Below are the code and all the weights of a small trained network. Each question names an input and a class and asks about switching units off, where a switched-off unit gives its printed mean instead of its output.

import numpy as np


def w(rows, s, z=0):
    codes = np.array(rows[::2]) - 128.0
    scale = np.full(codes.shape[1], s)
    scale[-1] = z or s
    return codes * scale


def norm(h):
    return h / np.sqrt((h * h).mean(-1, keepdims=True) + 1e-5)


def f(y):
    return y / 2 * (1 + np.tanh(0.7978845608 * (y + 0.044715 * y**3)))


def log_softmax(a):
    a = a - a.max(-1, keepdims=True)
    return a - np.log(np.exp(a).sum(-1, keepdims=True))


def net(x, mask):
    res = np.array(x, float).reshape(1, 6) / 4 @ E
    u = 0
    for l in range(4):
        y = f(norm(res) @ A[l][:, :-1].T + A[l][:, -1])
        res = res + np.where(mask[u : u + 4], y, B[l][:, -1]) @ B[l][:, :-1]
        u += 4
    return log_softmax(norm(res)[-1] @ U[:, :-1].T + U[:, -1])


A, B = {}, {}
E = w([
[126,128,130,127,127],'x0',
[139,28,158,2,117],'x1',
[145,203,94,51,133],'x2',
[129,126,131,131,126],'x3',
[93,127,114,121,4],'x4',
[47,191,251,121,147],'x5',
],0.0029)
A[0] = w([
[146,211,91,73,142,193],'0.n0',
[68,165,138,144,12,95],'0.n1',
[90,126,113,125,2,5],'0.n2',
[113,124,124,48,153,200],'0.n3',
],0.0066,0.0019)
B[0] = w([
[68,86,125,104,95,252],'0.n0',
[127,140,154,141,158,236],'0.n1',
[140,90,89,115,254,203],'0.n2',
[79,147,118,151,121,227],'0.n3',
],0.0088,0.0023)
A[1] = w([
[99,92,144,142,226,194],'1.n0',
[158,45,206,38,80,51],'1.n1',
[192,117,159,113,185,247],'1.n2',
[108,2,185,225,115,43],'1.n3',
],0.0064,0.0014)
B[1] = w([
[161,135,84,46,189,252],'1.n0',
[111,87,130,255,125,188],'1.n1',
[38,147,119,115,206,174],'1.n2',
[97,163,85,24,18,197],'1.n3',
],0.007,0.0028)
A[2] = w([
[143,125,121,191,135,101],'2.n0',
[111,194,91,194,115,1],'2.n1',
[112,85,188,113,148,110],'2.n2',
[255,89,61,115,117,111],'2.n3',
],0.0082,0.0016)
B[2] = w([
[3,159,140,139,123,113],'2.n0',
[67,54,78,176,90,145],'2.n1',
[84,64,167,173,112,162],'2.n2',
[135,119,249,74,152,252],'2.n3',
],0.0064,0.0026)
A[3] = w([
[158,2,208,68,160,48],'3.n0',
[54,31,89,79,237,99],'3.n1',
[56,162,140,54,58,81],'3.n2',
[94,57,177,158,21,253],'3.n3',
],0.005,0.00065)
B[3] = w([
[78,214,169,194,130,207],'3.n0',
[157,140,57,125,126,255],'3.n1',
[253,174,85,71,47,182],'3.n2',
[111,226,82,148,181,186],'3.n3',
],0.0062,0.0044)
U = w([
[130,187,102,116,129,212],'0',
[132,110,85,85,217,111],'1',
[49,95,107,248,74,164],'2',
[138,171,111,97,118,169],'3',
[169,153,106,44,2,93],'4',
[136,162,241,129,100,142],'5',
[242,110,142,186,82,2],'6',
],0.0088,0.0063)

Each question gives the input, the list of numbers given to net, and the class t.
The units are the neurons (one row each of A and B). Each row of codes is followed by its name. A weight is (code - 128) times the scale printed after its matrix; where a second scale follows, it is the last column's (A, B and U).
mask holds one flag per neuron, layer by layer. A switched-off neuron (its flag False) gives its mean, the last column of its row in B, instead of its output. The means were averaged over made-up inputs and are rounded, as every weight is.
A unit's drop is (log p(t) with every unit on - log p(t) with that unit switched off) / (log p(t) with every unit on - log p(t) with every unit switched off).
The circuit of an input: a set's keep is (log p(t) with only the set's units on - log p(t) with every unit switched off) / (log p(t) with every unit on - log p(t) with every unit switched off). Starting from the 12 units with the biggest drops (on a tie, the unit counted first), units are removed one at a time, each time the one whose removal leaves the highest keep (on an exact tie, the one counted first), for as long as the keep stays at least 0.8.
units of the circuit, in order: the units of the circuit, biggest drop first
k most important neurons: the k neurons with the biggest drops, biggest first
top k neurons in layer l: the k neurons of layer l with the biggest drops, biggest first
drop of u: that unit's drop, to one decimal
input [-7,8,-6,4,-7,-5], class 2: top neuron in layer 1	1.n1
input [-1,-7,-1,2,-6,-2], class 2: units of the circuit, in order	0.n2, 2.n1
input [-2,5,-6,4,7,-3], class 1: 2 most important neurons	0.n2, 0.n0
input [-4,0,0,-5,5,-7], class 5: units of the circuit, in order	2.n3, 3.n0
input [-4,-3,6,1,6,6], class 1: units of the circuit, in order	0.n2, 1.n3, 3.n0
input [-6,8,5,5,-5,-7], class 2: units of the circuit, in order	1.n1, 0.n2, 3.n0, 1.n0
input [6,4,7,0,-1,0], class 4: units of the circuit, in order	3.n2, 0.n2
input [-5,7,2,3,-5,5], class 2: units of the circuit, in order	0.n2, 1.n1, 2.n3
input [-3,8,-8,-4,2,0], class 2: 2 most important neurons	1.n1, 0.n1
input [-3,-7,0,-4,1,-6], class 2: units of the circuit, in order	1.n0, 2.n1
input [-6,-7,6,-3,-1,4], class 2: units of the circuit, in order	2.n1, 0.n2
input [1,0,-5,2,8,6], class 1: 2 most important neurons	0.n2, 0.n1
input [0,6,6,-2,1,-7], class 5: units of the circuit, in order	2.n3, 3.n0, 1.n1
input [-1,-8,0,-1,-4,-8], class 2: 2 most important neurons	0.n2, 2.n1
input [-4,0,-5,3,3,-8], class 5: 3 most important neurons	2.n3, 0.n0, 3.n0
input [5,6,-4,-2,2,3], class 2: top 2 neurons in layer 2	2.n2, 2.n3
input [2,-3,-5,0,1,-1], class 4: units of the circuit, in order	1.n3
input [-1,-7,4,-7,-6,-3], class 2: top 3 neurons in layer 0	0.n2, 0.n1, 0.n0
input [4,-7,8,2,2,-6], class 4: 2 most important neurons	1.n1, 0.n3
input [2,6,-1,5,3,1], class 2: units of the circuit, in order	1.n1
input [-7,0,-7,-6,-3,-8], class 5: 2 most important neurons	2.n3, 0.n0
input [0,-2,-8,1,-5,-1], class 4: 2 most important neurons	1.n3, 0.n2
input [-7,-1,2,0,8,2], class 1: drop of 0.n2	1.1
input [-3,2,-7,-1,-1,1], class 4: drop of 1.n3	1.2
input [2,2,3,-5,8,5], class 1: drop of 0.n2	1.2
input [-2,2,2,5,8,-2], class 1: drop of 0.n2	1.3
input [3,-6,0,0,0,1], class 2: units of the circuit, in order	2.n1
